Below are the code and all the weights of a small trained network. Each question names an input and a class and asks about switching units off, where a switched-off unit gives its printed mean instead of its output.

import numpy as np


def w(rows, s, z=0):
    codes = np.array(rows[::2]) - 128.0
    scale = np.full(codes.shape[1], s)
    scale[-1] = z or s
    return codes * scale


def norm(h):
    return h / np.sqrt((h * h).mean(-1, keepdims=True) + 1e-5)


def f(y):
    return np.maximum(y, 0)


def log_softmax(a):
    a = a - a.max(-1, keepdims=True)
    return a - np.log(np.exp(a).sum(-1, keepdims=True))


def net(x, mask):
    res = np.array(x, float).reshape(1, 4) / 4 @ E
    u = 0
    for l in range(2):
        y = f(norm(res) @ A[l][:, :-1].T + A[l][:, -1])
        res = res + np.where(mask[u : u + 3], y, B[l][:, -1]) @ B[l][:, :-1]
        u += 3
    return log_softmax(norm(res)[-1] @ U[:, :-1].T + U[:, -1])


A, B = {}, {}
E = w([
[148,126,143,220,2,119,97,46,189,183],'x0',
[237,215,34,154,98,130,48,117,109,8],'x1',
[19,104,203,238,101,79,205,129,209,155],'x2',
[142,33,129,158,103,14,177,51,108,179],'x3',
],0.004)
A[0] = w([
[195,117,120,230,1,63,116,28,148,122,2],'L0N0',
[118,158,147,199,74,135,121,127,153,122,75],'L0N1',
[179,175,128,113,70,247,79,114,140,163,52],'L0N2',
],0.012,0.006)
B[0] = w([
[166,175,49,206,167,80,96,138,91,245,250],'L0N0',
[109,130,117,162,114,123,133,124,137,106,173],'L0N1',
[133,130,161,78,77,170,86,122,156,147,192],'L0N2',
],0.011,0.013)
A[1] = w([
[233,194,92,84,170,165,92,147,104,9,2],'L1N0',
[79,67,155,100,149,88,170,114,121,172,16],'L1N1',
[237,71,116,110,93,76,143,19,102,81,11],'L1N2',
],0.015,0.0019)
B[1] = w([
[146,117,62,136,220,141,140,231,81,31,253],'L1N0',
[127,110,200,88,182,134,175,125,131,173,202],'L1N1',
[128,115,94,107,1,73,107,18,115,49,163],'L1N2',
],0.0061,0.011)
U = w([
[44,160,167,241,84,155,162,133,211,68,3],'0',
[161,127,40,104,187,146,113,207,60,2,167],'1',
[149,76,116,65,66,59,144,22,78,101,10],'2',
[70,74,237,90,190,116,226,119,133,190,197],'3',
[168,166,42,238,107,75,85,94,107,247,202],'4',
[155,160,150,50,41,238,27,143,171,122,119],'5',
],0.0085,0.0029)

Each question gives the input, the list of numbers given to net, and the class t.
The units are the neurons (one row each of A and B). Each row of codes is followed by its name. A weight is (code - 128) times the scale printed after its matrix; where a second scale follows, it is the last column's (A, B and U).
mask holds one flag per neuron, layer by layer. A switched-off neuron (its flag False) gives its mean, the last column of its row in B, instead of its output. The means were averaged over made-up inputs and are rounded, as every weight is.
A unit's drop is (log p(t) with every unit on - log p(t) with that unit switched off) / (log p(t) with every unit on - log p(t) with every unit switched off).
The circuit of an input: a set's keep is (log p(t) with only the set's units on - log p(t) with every unit switched off) / (log p(t) with every unit on - log p(t) with every unit switched off). Starting from all 6 units, units are removed one at a time, each time the one whose removal leaves the highest keep (on an exact tie, the one counted first), for as long as the keep stays at least 0.8.
circuit, biggest first: the units of the circuit, biggest drop first
top k neurons: the k neurons with the biggest drops, biggest first
top k neurons in layer l: the k neurons of layer l with the biggest drops, biggest first
drop of u: that unit's drop, to one decimal
input [-5,0,8,-7], class 0: top 3 neurons	(L0N0, L1N0, L1N1)
input [2,-8,6,-6], class 3: top 2 neurons	(L0N0, L1N1)
input [-1,0,-7,5], class 1: top 2 neurons	(L0N0, L1N0)
input [-5,-8,1,-6], class 3: circuit, biggest first	(L0N0, L1N0)
input [-6,5,4,7], class 2: top 3 neurons	(L0N0, L1N2, L1N0)
input [-7,4,1,4], class 1: top 2 neurons	(L0N0, L1N0)
input [8,-8,-3,-6], class 5: circuit, biggest first	(L0N0)
input [4,6,-4,-4], class 5: top 2 neurons	(L0N2, L0N0)
input [0,8,0,-1], class 1: circuit, biggest first	(L1N0, L0N0)
input [3,4,5,-8], class 5: top 2 neurons in layer 0	(L0N2, L0N0)
input [0,-3,-3,-1], class 5: top 2 neurons	(L0N0, L1N0)
input [4,-2,5,-5], class 0: top 2 neurons in layer 0	(L0N0, L0N1)
input [2,7,-7,2], class 1: top 2 neurons	(L1N0, L0N0)
input [3,-3,5,-7], class 0: circuit, biggest first	(L0N0)
input [8,-5,-4,-7], class 5: drop of L1N1	0.0
input [3,6,-4,-8], class 5: drop of L0N2	2.2
input [2,-4,-8,5], class 2: drop of L0N0	0.9
